In the rows, 128 means zero.
Here are made-up things, facts about them, and rows of numbers that follow some of those facts. Name the thing behind each unnamed row.

Some things and their rows:
<107>: [147 100  76 177 138 109 100 105  77 113 139 151  90 118  92 196 110 114
 132  98 104 111 101 159 172 118 178 108 192 159]
<601>: [134 117  95 132 148  93 129 160  85 128  98 151  79  96 148 203  56 114
 132  89 150 130 127 103 107  64 130 133 155 114]
<1152>: [101 124 113 127 132 119 147 148 113 118 117 120  86 122 137 145  94 121
 129 127 190 115 150 133 118  96 113 117 158 121]
<1142>: [136  90  52 135  85  93 158  96  34 127 127  73 162 151 136 149 153 157
 105 170  73  83 154 122 155 180 111 145 159 180]
<109>: [160 125 161 127 193 157  63 149  56 104 132  91 139  87 185 115  93 150
  82  62 141  75 142  55 156 139 156 142 155 125]
<61>: [143  94 115 149 129  95 112 141 111 119 150 104 122 122 126 124 110 129
 140 116 140 142 124 127 103 123 133 136 119 145]
<171>: [153 100  62 161 126 137 111 110 112 103 153 128  88 121  68 151 148 121
 131 145 127 144 113 182 163 176 175 142 142 148]
<224>: [114 108  92 115  83 120 185 115  93 107 132 101 115 141 153 122 125 139
 125 143 158  93 161 113 106 139  91 144 148 172]
<46>: [170  92 173  79  41 109 135 235 131 107 109 155  88 150  71 116 118 168
 113 141 112 151 101  66  95 162 160 113  66 135]
<54>: [140 132 144 117 130 132 146 131 141 148 125 168 133 125 139 138 143 114
 155 152  87 139 114 132 112 103 119 113 116 121]
<135>: [134 121 148 138 141 116 114 118 151 145 143 128 156 132 130 126 129 112
 152 130 108 151 110 132 110 106 122 118 110 127]
<525>: [136 137 141 118 100 130 168 122 144 137 116 183 121 127 144 146 124 122
 143 115 105 131 115 102 103  91 107 135 123 135]
<767>: [107 144 122 122 133 156 110 102 165 135 113 114 135 131 118 113 153 120
 122 131 107 159 120 166 129 162 133 136 119 105]
<653>: [120 139 189  69  76 148 112 173 190 127  91 116 118 160  74 102 138 153
 100 132 107 170 100 100 113 197 151 122  65  95]
<1111>: [127 135  98 113 101 118 165  79  82 153 112 103 192 158 145 142 159 144
 106 167  43  93 143 112 159 157  98 132 145 152]
<432>: [113 140 152 103 133 160 146 117 149 138 116 146 129 143 130 128 145 111
 132 160 107 125 125 138 132 118 114  96 134 115]
<1055>: [112 142 149 107 138 154 147 121 149 136 117 145 132 137 139 130 143 113
 132 159 112 122 129 133 133 117 109 101 137 113]
<438>: [135 120 150 133 140 123 112 114 151 144 141 137 155 129 130 133 134 113
 150 124  93 146 101 130 115 110 123 123 110 130]

Some facts about the things:
<839> Θ:klosiril
<240> Θ:piver
<774> Θ:sipum
<54> Θ:klesube
<1089> Θ:klesube
<1129> Θ:brupo
<245> Π:<123> <1101> <762> <561> Θ:piver
<123> Θ:klesube
<461> Θ:grerun
<628> Π:<608> <561> Θ:piver
<310> Θ:piver
<608> Θ:brupo
<413> Θ:klosiril
<1077> Π:<562> Θ:klesube
<152> Π:<1023> <559> Θ:brupo
<619> Π:<1023> <642> <525> <768> Θ:sipum
<733> Π:<559> <564> Θ:klesube
<351> Π:<762> Θ:sipum
<262> Θ:klesube
<762> Θ:sipum
<724> Θ:grerun
<406> Θ:klesube
<955> Θ:klosiril
<177> Π:<562> <767> <664> Θ:klesube
<1113> Θ:storom
<971> Θ:brupo
<1152> Π:<1089> <564> <839> Θ:grerun
<653> Θ:brupo
<768> Θ:piver
<1008> Θ:grerun
<194> Π:<1111> Θ:piver
<165> Θ:piver
<1111> Θ:storom
<535> Θ:brupo
<771> Π:<999> Θ:storom
<540> Π:<1021> Θ:klosiril
<135> Θ:piver
<344> Π:<1010> Θ:grerun
<37> Θ:klosiril
<665> Θ:sipum
<1025> Π:<955> Θ:storom
<1133> Θ:piver
<851> Π:<461> Θ:klesube
<1020> Θ:sipum
<241> Π:<1023> Θ:grerun
<999> Θ:piver
<109> Π:<123> <240> Θ:sipum
<491> Θ:brupo
<375> Π:<491> <999> Θ:grerun
<1023> Θ:grerun
<171> Π:<262> <492> <664> Θ:klosiril
<798> Π:<1063> <240> Θ:klosiril
<562> Θ:storom
<1106> Π:<413> Θ:brupo
<642> Θ:klosiril
<124> Θ:storom
<854> Θ:klesube
<743> Π:<1023> <240> Θ:brupo
<512> Π:<533> Θ:klesube
<179> Θ:grerun
<1063> Θ:brupo
<455> Θ:klosiril
<1076> Π:<664> <37> Θ:storom
<720> Π:<653> <971> <1113> Θ:sipum
<46> Π:<653> Θ:klesube
<1103> Π:<432> Θ:sipum
<561> Θ:grerun
<107> Π:<1020> <1021> <664> <1010> Θ:sipum
<306> Π:<54> <135> Θ:piver
<882> Θ:sipum
<1142> Π:<1111> <37> Θ:storom
<324> Θ:grerun
<606> Π:<1089> <1129> Θ:brupo
<61> Π:<179> Θ:piver
<465> Θ:brupo
<559> Θ:klosiril
<601> Π:<1089> <123> <1021> <1008> Θ:klesube
<908> Π:<465> Θ:klesube
<438> Θ:piver
<1021> Θ:brupo
<475> Π:<1111> <642> <220> Θ:grerun
<224> Π:<642> Θ:grerun
<388> Π:<165> Θ:piver
<664> Θ:piver
<492> Θ:klosiril
<769> Π:<608> <1133> Θ:klesube
<596> Π:<262> Θ:piver
<564> Θ:sipum
<967> Π:<135> Θ:grerun
<930> Π:<525> Θ:klesube
<87> Π:<1135> <1055> <561> Θ:storom
<678> Π:<438> Θ:sipum
<525> Θ:klesube
<1135> Θ:klosiril
<1010> Θ:storom
<432> Θ:grerun
<122> Π:<724> <653> <971> Θ:brupo
<975> Π:<774> <1020> <1008> Θ:storom
<1055> Θ:grerun
<878> Π:<240> Θ:storom
<1101> Θ:klesube
<81> Π:<882> Θ:storom
<767> Θ:brupo
<636> Π:<882> Θ:klosiril
<692> Π:<724> <525> <1008> Θ:piver
<220> Θ:piver
<416> Π:<854> <165> Θ:grerun
<533> Θ:grerun

Which thing is each row?
No name comes twice in this set of rows, the named rows included.
[157 149 153 116 182 187  70 151  55  99 123  95 132  83 180  82 125 171
  70  69 140  75 153  84 164 196 154 160 148 112] -> <878>
[105 146 110 142 138  91 117 152  99 137 115  99 133 131 144 129 101 146
 109 123 175 105 164 128 145 111 122 126 147 111] -> <87>
[131 137 132 134 103 188 160 116 126  73 159 158  77 103 164  57 145 138
 131  81 228  80 156 136 118 150 122 174 161 176] -> <241>
[116 149 112 140 116 103 124 137  96 122 103 130 100 127 123 158  97 140
 104  91 159 107 147 124 153 116 140 134 165 124] -> <975>
[127 145 118 113 107 133 179  87 144 140 129 117 161 137 131 136 141 123
 121 145 129 129 145 100 130 134 102 167 107 142] -> <642>
[123 145 161 137 152 111 119 115 127 152 128 133 169 136 143 143 120 119
 130 121 107 111 122 108 149  86 122 102 138 123] -> <762>
[132 127  83 146 141 117 127 129 115 121 119 115  87 111 100 184  79 120
 111 104 181 141 137 118 144 113 145 152 137 115] -> <540>
[125 106 173  63  39 120 116 215 158  96  91  95  81 161  56  94 106 174
  79 114 151 166 114  82 104 212 165 133  58 109] -> <122>
[ 92 145 129 118 143 133 115 115 165 145 109  95 146 131 137 121 125 119
 123 132 135 155 136 151 120 137 113 131 115  91] -> <608>
[160 103 202  93  48 101 110 211 127 101 117 128 113 164  64 115 111 171
  92 113 120 122  97  48 137 166 174 104  81 144] -> <720>
[111 141 162 167 160 110 100 126 168 149 163 128 173 143 128  89 157 122
 154 163 151 121 138 177 148  85 124  85 128 122] -> <882>
[147 111  56 163 111 124 118 102  65 110 136 132 107 135  94 158 161 141
 117 146  74 106 124 184 176 180 164 123 177 165] -> <1076>
[115 142 170  88 107 156 156 137 159 133 106 156 120 150 117 132 136 127
 121 150 105 126 119 108 124 123 123  99 122 112] -> <724>
[122  97 111 147 148  69 107 154 109 136 140  81 135 120 143 137  82 124
 143 115 171 142 143 114  92  84 117 126 119 127] -> <628>
[159  98 106 158 141 145 100  86 129 131 151 159 130 126  98 159 159 106
 159 133  39 155  75 169 140 141 158 111 141 153] -> <664>

The same things again, as new rows of numbers:
Some things and their rows:
<351>: [130 135 124 135 134 117 105 138 124 117 123 132 140 160 135 170 139 158
 124 111 131 100 112 135 134 125 149 141 128 138 138 121  92 121 120 148
 135 134 128 126 101 119 161 126  95 140 106 139 113 125 129]
<564>: [132 142 131 127 132 139 107 129 128 118 133 108  94  95 135 119 127 139
 142 127 112 119 161 116 118 124 117 125 148 136 123 130 122 134 117 157
 145 133 128 118 138 111 170 123 125 117 141 136 156 132 132]
<733>: [131 116 122 136 116 145 123 157 150 128 124 125 173 164 125 111 119 133
 115 121 146 108 104 129 118 141 130 124 112 133 115 113 103 127 130 114
 108 120 113 117 124 139  80 140 107 130 110 121 152 126 124]
<559>: [137 127 141 120 110 127 110 113 127 123 158 113 105  74 123 140 154  96
 147 118 149 143 161 125 120 118 112 132 151 125 136 136 165  96 155 132
 139 151 138 146 135 123 167 121 133 121 131  99 146 148 128]
<492>: [114 142 137 123 115 125 114 112 111 126 120 118 108 108 136 172 158 123
 115 113 129 138 159 132 129 111 122 135 131 140 125 152 129 118 157 136
 148 142 155 152 131 107 190 124 139 133 138 124 118 133 130]
<955>: [107 132 115 124 109 135 126 108 128 124 122  94 113 109 138 145 148 100
 129 109 150 107 168 131 122 125 122 127 136 145 130 143 109 109 139 108
 137 137 136 145 140 112 169 122 169 133 132 116 134 135 134]
<878>: [168 146 141 120 167 133 177 108 106 121 128 148 119  36 111 164 121 158
 150 113 150 152  92 128 131 144 164 110  88 138 152  85  76 154  84  93
 131  90 140 153 105 135 151  93 127 134  92 149 133 121 126]
<240>: [141 172 135 108 171 147 152 104 102 122 132 150 106  10 113 139 106 142
 140 135 126 140 147 120 116 140 157 100  92 129 141 104 104 159  87 122
 154  81 150 128 134 129 136 106 131 128 136 136 130 118 125]
<1077>: [150 120 116 137 139 134 143 158 136 125 131 133 131 150 130 111 116 164
 130 144 110 137  91 120 130 131 130 125 129 117 126 111 144 157 111 128
 110 118 107 121 125 123 107 130 117 121 116 152 143 122 132]
<562>: [ 92 145 136 122 123 125 116 132 118 137 131 142 132 130 132 132 133 129
 104 129 116 171 146 135 135 119 120 129 111 128 121 135 128 137 153 130
 138 131 145 133 136 115 147 130 133 132 150 131 110 127 127]
<636>: [128 121 120 144 120 108 135 117 116 122 108 119 127 150 141 173 158 143
 127 101 146 122 108 137 142 120 141 148 137 146 137 136 101 117 139 124
 128 144 136 149 101 123 177 118 118 142 104 136 116 136 131]
<1101>: [136 135 135 127 143 146 142 129 124 135 119 127 104 105 128  97 110 138
 130 154 104 139 144 118 123 128 121 117 128 118 115 136 139 156 121 142
 138 118 128 110 149 123 112 133 133 121 158 139 140 121 127]
<999>: [ 92 148 126 122 130 123 109 130 119 134 116 149 139 123 134 116 122 130
 107 133 111 146 153 129 130 124 138 130 121 127 118 127 125 135 139 147
 143 119 145 109 133 130 116 135 114 130 154 124 106 126 124]
<930>: [155 106 139 137 122 124 115 146 144 134 149 141 156 153 115  99 123 128
 139 133 136 131  93 126 124 135 130 134 136 111 127 118 156 110 133 140
 109 139 110 110 121 155  68 139  79 118 118 105 146 137 120]
<61>: [127 124 116 131 138 111 114 145 134 124 159 154 146 142 125  99 119 130
 135 133 136 140 109 127 126 133 144 132 135 108 149  98 162 114 114 129
 113 123 112 108 115 141 101 125 107 124 116 116 118 134 128]
<87>: [114 127 122 136 131 111 141 135 119 134 120 146 146 156 133 144 133 150
 117 111 135 155 105 137 143 129 141 137 117 133 133 113  95 131 133 121
 125 127 134 131 110 134 133 126 110 142 116 142 107 130 126]
<165>: [109 143 126 128 140 129 133 133 122 130 126 129 112  90 134  78 110 140
 131 139 103 148 154 117 123 130 126 121 133 120 121 117 141 150 112 142
 135 113 126 103 141 127 121 128 126 114 153 136 138 132 131]
<124>: [ 88 134 124 122 114 134 129 124 132 134 126 118 131 119 129 101 123 105
 118 119 136 137 164 132 123 136 119 119 114 135 126 125 107 124 131 107
 129 119 132 122 146 125 118 127 160 126 145 121 130 130 129]

Name these rows:
No name comes twice in this set of rows, the named rows included.
[208 126 182 117 140 145 132 111 125 122 152 153 150  53  85 183 135 122
 152 119 168 131  80 130 120 143 149 110  89 129 136 106 105 108 127 109
 121 116 140 167 112 157 118 110  97 130  83 103 156 125 113] -> <743>
[178 138 128 118 151 123 148 101 110 114 164 135 113  58 111 211 150 120
 159 108 179 118 101 135 128 132 165 122 119 133 177 105 114 102 108  96
 134 115 137 172  99 130 179  90 141 142  84 119 117 130 128] -> <798>

Now the same things, written a new way:
Some things and their rows:
<492>: [102 140  96 130 141 145 122 103 146 190 110 110 111 136 154 126 120  88
 116 159 155 109 131 181 149 140 129 148 126 163 164]
<179>: [125 139 153 165 150 175 122 105 121 223 147 109 101  70 119 104 141 124
 154 161 185 118 137 208 139 139 137 145  99 167 129]
<224>: [121 156 121 161 148 133 144  96 132 147 116 129 120  73 132 101 122 130
 151 175 197 109 106 190 132 134 139 120 102 150 170]
<559>: [102 141  97 130 141 145 121 103 147 188 110 110 111 136 155 126 120  88
 116 158 156 109 130 181 148 139 129 148 125 163 164]
<432>: [123 118 153 128 151 172 125  99 114 202 149 107  91  97 131 119 128  97
 126 152 187 118 118 165 130 139 136 113 118 159 137]
<1152>: [121 157 122 160 149 132 144  96 131 146 116 129 120  73 132 102 122 130
 151 174 197 108 107 192 131 134 139 120 103 151 170]
<1103>: [125 136 151 179 151 142 124  92 162 198 149 113 112  68 144 103  91 132
 160 153 198 119  96 161  93 138 161 108 142 140 140]
<177>: [125 147 154 176 151 131 139 100 135  96 105 132  86 110 134  98 133 135
 161 162 203 114 114 165  81 139 140 107  75 148 167]
<61>: [123 159 158 164 151 168 117 103 131 220 138 136 117  85 113  94 146 133
 161 175 190 121 136 207 152 143 132 153 126 159 152]
<1008>: [117 139 139 140 145 147 148 101 134 173 129 115 101 101 150 128 130  99
 115 167 185  96 124 192 127 140 135 122  86 165 159]
<512>: [125 161 145 124 151 140 156 105 113 124 104 106  96 167 119 111 114 137
 162 208 200 118 136 173 121 154 139 109  75 162 131]
<628>: [107 160 145 137 144 141 124  95 147 143 110 139 117 123 125 101 142 115
 152 184 189 119 119 178 148 142 131 136 107 148 173]
<1133>: [ 95 151 155 118 136 164 126 101 150 172 121 128  99 149 144 127 144  85
 118 176 176 115 130 179 144 146 130 138  90 164 168]
<774>: [124 132 148 175 147 141 151 101 172 192 139 108 104  97 161 135  93 108
 141 168 184  90 121 188  89 143 158 111 102 164 139]
<122>: [110 158 101 110 149 142 143  92 151 194 123 135 133  52 124 108 102 102
 127 182 190 110 122 204 155 123 134 149 144 149 173]
<562>: [120 143 103 166 139 143 154 101 136 186 138 107 112  97 160 125 108 118
 109 159 169  89 112 196 135 145 137 128 113 165 143]
<416>: [124 155 138 177 139 128 124  97 161 203 104 140 126  49 158 105 143 137
 133 180 202  95  83 202 131 117 132 141  82 163 173]
<665>: [125 143 142 178 149 133 150  99 170 183 132 115 114  87 160 123  92 125
 153 175 190  94 112 190  92 142 160 111 107 158 148]

Rows to name:
No name comes twice in this set of rows, the named rows included.
[ 99 156 151 129 141 152 126  98 149 157 114 136 110 141 131 111 141 103
 142 185 183 118 125 182 149 145 131 136  94 158 171] -> <310>
[103 150  90 140 145 137 121 101 145 178 106 117 118 126 145 112 111 104
 139 163 156 114 126 183 152 138 129 147 131 156 170] -> <455>
[124 132 158 171 150 136 141 102 137 103 107 127  79 134 142 105 133 130
 159 162 199 110 122 168  80 143 136 108  75 158 158] -> <406>
[124 119 163 177 138 131 124 103 165 174 103 133  79  65 162 123 146 131
 138 161 201  91 109 182  78 122 130 118  75 166 165] -> <854>
[117 158 116 161 151 134 155 102 140 173 104 134 121 124 120 105  94 137
 159 213 191 107 123 209 156 149 136 123  78 162 164] -> <375>
[121 152  96 173 144 136 153  99 134 172 131 114 120  89 156 112 100 131
 133 164 175  93 102 196 141 144 138 127 120 160 154] -> <124>
[122 113 161 171 142 137 145 100 144  86 109 128  78 142 156 124 138 108
 146 159 189  94 116 163  76 131 133 106  74 163 163] -> <54>
[120 159  86 178 149 132 159 102 141 184 106 127 127 121 138 105  90 139
 159 210 175  96 111 209 158 151 139 131  92 163 151] -> <771>
[102 154 111 104 148 154 147  95 152 201 129 131 129  59 130 122 102  90
 109 181 183 105 129 205 155 126 133 148 140 159 173] -> <535>

